X = [  5 -33 -36   4  15 -25  31   5  -2  48  29  26]
Read off the entry just left of the smallest entry.
Answer: -33
Read off the entry just left of the largest entry.
Answer: -2

arr =
[[ 17 -21  24  10  42  16  21 -13  20 -36 -15]
 [ -5   3  21   4  -6  12 -14   8  -2  19  -5]
 [-51   4 -10  51  -7 -14  35   1   3 -10 -34]
 [ 10  14   4 -22  21  -3 -19   5 -14  -9   0]
 [  6   1  17 -27  -1  33   4   5 -12   5   5]]
The entry in the top-left corner is 17
Report the top-right entry.
-15
The entry in the bottom-left corner is 6
The entry directly above the largest entry: 4
The largest entry in the last row -> 33
The entry directly below -21: 3
Report the entry just left of -36.
20
The smallest entry in the first column -> -51
Report the entry just right of the centre entry.
35
The entry directly below 12: -14
Report the last entry, reading row by row.
5
The entry directly below the centre entry -> -3
Report the fourth entry, reading row by row.
10
The entry directly above the smallest entry -> -5
Report the third entry on the diagonal from the top-right corner.
3
Report the entry directly above the centre entry.
12
The entry just right of the smallest entry is 4
Report the entry directly below the largest entry.
-22
Report the 2nd entry from the end, reading row by row.
5
Report the entry directly above 0.
-34
The maximum is 51
Report the 3rd entry on the main diagonal.
-10

data = array([ 0.10, -0.02, -0.12,  0.16])
Read off the entry just right of -0.12.
Answer: 0.16
Read off the entry just left of 0.16.
Answer: -0.12

B =
-22  -51   32   57   11
-10  -18   11   22    2
  2    2    0    0    0
 -4   -1   -9    3    8
 11    8   37  -26  -24
  3    3   21  -15  -11
-15  -14  -64   38   45
 -5  -10    5   13    2
  6    4   17  -14  -10
Rows and columns are numbered from 1.
Find the entry in row 2 and column 2.
A: -18
Find the top entry of the column that holds the smallest entry.
A: 32
The entry directly above the centre entry: -9
The entry in the top-right corner is 11
The entry directly below the largest entry is 22
The entry directly below the centre entry is 21
The entry in row 3 and column 1 is 2
The entry at row 3, column 2 is 2
Find the entry at row 1, column 1.
A: -22
The entry at row 1, column 2: -51
Find the bottom-right entry.
A: -10
Find the bottom-left entry.
A: 6
Find the bottom entry of the column that holds the smallest entry.
A: 17
Find the entry just right of 6.
A: 4
Find the entry directly above -26.
A: 3
The entry just left of -64 -> -14
Find the entry just right of -64.
A: 38

A = ((55, 48, 6, 56, 35, 45, 90, 42, 20, 48, 9), (55, 42, 14, 51, 36, 51, 86, 49, 16, 47, 20), (59, 39, 23, 50, 41, 54, 75, 49, 20, 46, 31), (55, 41, 15, 51, 36, 52, 85, 50, 17, 47, 22), (63, 40, 22, 55, 43, 52, 72, 43, 22, 46, 28), (55, 48, 7, 56, 35, 46, 90, 43, 19, 48, 10), (55, 44, 11, 53, 35, 50, 88, 47, 17, 48, 16), (57, 39, 23, 49, 39, 55, 77, 51, 19, 46, 30), (55, 43, 13, 52, 35, 51, 87, 49, 17, 47, 19), (55, 41, 17, 50, 36, 53, 84, 51, 17, 47, 23), (55, 46, 8, 55, 35, 48, 90, 45, 18, 48, 12), (60, 39, 23, 52, 41, 54, 74, 47, 21, 46, 30), (55, 50, 5, 57, 35, 44, 90, 41, 21, 47, 7), (55, 39, 20, 49, 37, 54, 82, 52, 17, 47, 27))
The entry just right of the smallest entry: 57
The entry just left of 40 -> 63
The entry just left of the smallest entry: 50
The entry just left of 84? 53
The entry just right of 18? 48

Questions about the matrix below.
1) The entry just left of the centre entry?
2) The last entry, reading row by row?
3) The top-right entry?
4) The second entry on the diagonal from the top-right corner?
5) The fifth-last entry, reading row by row?
6) The entry just right of -3?
7) The first entry, reading row by row?
8) The second-last entry, reading row by row?
[[-28  24   8  30 -49  32 -39]
 [  4 -31  32   1  38 -37  47]
 [ 22  -3  50 -32  40  -7 -44]
 [ 55 -45  51 -32  14  -5  19]
 [ 55 -43  18  -9 -30  16 -34]
 [-38  20 -28 -26  22   4  49]
 [-41  32 -46 -22 -24  32 -44]
 [  4  24 -47  35 -28 -22 -11]
 [ 28 -11 -42  20   6  24 -42]
 [-15 -31 -31  35 -49  23  31]
 [ 32 -45  51 -19 -45 -28  49]
 [ 55 -18 -31 -30  40 -37   7]
 [-41  32 -47  16 -11 -31   2]]
1) -46
2) 2
3) -39
4) -37
5) -47
6) 50
7) -28
8) -31

Read these off the grid that follows.
1) Report the entry in the top-left corner.
2) Report the fourth-last entry, reading row by row.
3) Report the largest entry in the last row.
4) Report the entry just right of 537.
5) Report the entry just left of the centre entry.
6) Report the third largest entry.
7) Report the first entry on the diagonal from the top-right corner.
8) Report the last entry of the largest entry's row.
[[591, 808, 503, 580, 229, 513, 301],
 [455, 553, 844, 767, 312, 498, 787],
 [239, 389, 672, 499, 346, 666, 338],
 [507, 605, 847, 843, 366, 691, 556],
 [648, 756, 484, 450, 186, 283, 534],
 [554, 642, 389, 451, 268, 354, 223],
 [478, 515, 815, 784, 305, 537, 761]]
1) 591
2) 784
3) 815
4) 761
5) 847
6) 843
7) 301
8) 556

Questions about the matrix below.
1) Read off the entry in the top-right corner.
2) Read off the last entry, reading row by row.
3) Read off the entry in the bottom-left corner.
4) Read off the second-last entry, reading row by row.
5) Read off the entry just right of 56.
6) Read off the smallest entry in the first column.
7) Read off the maximum.
8) Read off the last entry of the smallest entry's row.
[[  6 -15  -7  18]
 [-29  13  56  -2]
 [ -2  -8  -2   8]
 [ -3 -11  -7  11]
 [ 11  -4 -15  22]
 [-10 -31  13 -16]
 [ 20   4  17  -6]]
1) 18
2) -6
3) 20
4) 17
5) -2
6) -29
7) 56
8) -16
